Below is a small trained network, with its code and all its weights. Each question gives an input and a target symbol and asks what happens when units are switched off, that is, made to give their printed mean instead of their output.

import numpy as np


def w(rows, s, z=0):
    codes = np.array(rows[::2]) - 128.0
    scale = np.full(codes.shape[1], s)
    scale[-1] = z or s
    return codes * scale


def softmax(a):
    e = np.exp(a - a.max(-1, keepdims=True))
    return e / e.sum(-1, keepdims=True)


def log_softmax(a):
    a = a - a.max(-1, keepdims=True)
    return a - np.log(np.exp(a).sum(-1, keepdims=True))


def net(x, mask):
    ids = ['βγδζηθμπστω'.index(c) for c in x.split()]
    T = len(ids)
    res = E[ids] + P[:T]
    u = 0
    for l in range(2):
        r = res
        for j in range(3):
            rows = slice(2 * j, 2 * j + 2)
            q, k, v = (r @ M[l][rows].T for M in (Q, K, V))
            z = softmax(np.where(np.tri(T) > 0, q @ k.T / 2**0.5, -1e9)) @ v
            o = O[l][rows]
            res = res + np.where(mask[u + j], z, o[:, -1]) @ o[:, :-1]
        u += 3
    return log_softmax(res[-1] @ U[:, :-1].T + U[:, -1])


Q, K, V, O = {}, {}, {}, {}
E = w([
[98,117,170],'β',
[208,31,125],'γ',
[220,63,194],'δ',
[42,145,172],'ζ',
[229,199,137],'η',
[100,127,186],'θ',
[116,117,187],'μ',
[97,116,178],'π',
[5,51,177],'σ',
[95,119,192],'τ',
[136,106,190],'ω',
],0.018)
P = w([
[167,144,253],'0',
[98,150,133],'1',
[108,146,131],'2',
[113,143,134],'3',
[127,137,137],'4',
[130,136,139],'5',
[139,132,145],'6',
[153,127,145],'7',
],0.012)
Q[0] = w([
[154,181,138],'L0H1',
[120,181,253],'L0H1',
[108,128,142],'L0H2',
[150,36,120],'L0H2',
[126,148,73],'L0H3',
[118,133,82],'L0H3',
],0.016)
K[0] = w([
[150,220,149],'L0H1',
[133,151,252],'L0H1',
[106,76,195],'L0H2',
[197,30,127],'L0H2',
[231,108,162],'L0H3',
[188,169,173],'L0H3',
],0.013)
V[0] = w([
[102,9,124],'L0H1',
[68,144,86],'L0H1',
[95,106,131],'L0H2',
[173,115,141],'L0H2',
[65,73,187],'L0H3',
[124,95,181],'L0H3',
],0.011)
O[0] = w([
[33,36,83,147],'L0H1',
[16,216,255,88],'L0H1',
[158,114,169,151],'L0H2',
[59,148,159,119],'L0H2',
[184,110,161,253],'L0H3',
[136,77,80,184],'L0H3',
],0.0083,0.015)
Q[1] = w([
[94,23,145],'L1H1',
[44,88,226],'L1H1',
[88,33,242],'L1H2',
[12,183,102],'L1H2',
[56,76,110],'L1H3',
[51,142,179],'L1H3',
],0.011)
K[1] = w([
[139,74,127],'L1H1',
[88,40,170],'L1H1',
[91,121,252],'L1H2',
[102,97,79],'L1H2',
[34,168,95],'L1H3',
[106,128,97],'L1H3',
],0.018)
V[1] = w([
[118,91,171],'L1H1',
[141,71,1],'L1H1',
[147,199,67],'L1H2',
[167,46,2],'L1H2',
[98,218,112],'L1H3',
[203,99,187],'L1H3',
],0.0084)
O[1] = w([
[66,69,255,196],'L1H1',
[245,118,185,144],'L1H1',
[230,149,99,8],'L1H2',
[156,11,10,123],'L1H2',
[165,72,152,4],'L1H3',
[20,200,35,236],'L1H3',
],0.008,0.012)
U = w([
[89,139,113,192],'β',
[198,43,197,147],'γ',
[108,88,63,63],'δ',
[77,254,203,155],'ζ',
[140,228,76,134],'η',
[70,156,89,156],'θ',
[64,143,75,120],'μ',
[80,136,105,130],'π',
[49,47,156,2],'σ',
[59,149,83,117],'τ',
[66,134,66,106],'ω',
],0.0079,0.0081)

Each question gives the input, a string of symbols that net reads in full, and the target symbol t.
The units are the heads (2 rows each of Q, K, V and O). Each row of codes is followed by its name. A weight is (code - 128) times the scale printed after its matrix; where a second scale follows, it is the last column's (O and U).
mask holds one flag per head, layer by layer. A switched-off head (its flag False) gives its mean, the last column of its rows in O, instead of its output. The means were averaged over made-up inputs and are rounded, as every weight is.
A unit's drop is (log p(t) with every unit on - log p(t) with that unit switched off) / (log p(t) with every unit on - log p(t) with every unit switched off).
The circuit of an input: a set's keep is (log p(t) with only the set's units on - log p(t) with every unit switched off) / (log p(t) with every unit on - log p(t) with every unit switched off). Starting from all 6 units, units are removed one at a time, each time the one whose removal leaves the highest keep (on an exact tie, the one counted first), for as long as the keep stays at least 0.8.
circuit, biggest first: the units of the circuit, biggest drop first
unit that matters most: the unit with the biggest drop
which heads matter: for each layer, one digit per head in row order, 1 if its drop is at least 0.15 and else 0, layers parted by /
drop when u is switched off: that unit's drop, to one decimal
input ζ σ σ σ γ, target γ: circuit, biggest first	L0H1; L1H3
input γ ζ ζ σ ζ η μ, target γ: circuit, biggest first	L1H1; L0H1
input σ γ γ θ ζ, target σ: which heads matter	100 / 000
input ζ ζ ζ γ σ π, target ζ: circuit, biggest first	L0H1; L1H2
input ζ γ ζ μ γ, target γ: circuit, biggest first	L1H1
input δ θ π σ ζ β θ, target δ: which heads matter	100 / 011
input ζ π δ π δ ζ ζ η, target η: circuit, biggest first	L1H2; L0H1; L1H1
input γ σ ζ μ, target γ: circuit, biggest first	L0H1; L1H1
input δ β ζ β η β, target δ: circuit, biggest first	L0H1; L1H2
input γ δ ζ, target γ: which heads matter	100 / 100
input σ ζ ζ η μ, target σ: circuit, biggest first	L0H1; L1H2; L1H1
input ζ σ τ θ β, target ζ: circuit, biggest first	L1H2; L0H1
input η β β δ β, target η: circuit, biggest first	L0H1; L1H2; L1H1
input γ ζ η η ζ μ η η, target η: circuit, biggest first	L0H1; L1H1
input δ ζ θ μ, target δ: circuit, biggest first	L0H1; L1H2
input η δ γ π ω θ, target η: which heads matter	100 / 010
input γ ζ ζ σ ζ ω η θ, target γ: circuit, biggest first	L1H1; L0H1
input δ σ ζ γ σ σ δ, target δ: unit that matters most	L1H3
input σ ζ ζ σ ζ τ, target σ: which heads matter	100 / 010
input γ σ β, target γ: circuit, biggest first	L0H1; L1H1
input σ σ σ θ, target σ: drop when L1H2 is switched off	0.2
input σ ζ ζ γ δ ζ τ ω, target σ: drop when L0H1 is switched off	0.7
input ζ ζ ζ ζ δ σ δ, target ζ: drop when L1H2 is switched off	0.5
input σ δ τ β, target σ: drop when L1H3 is switched off	0.0
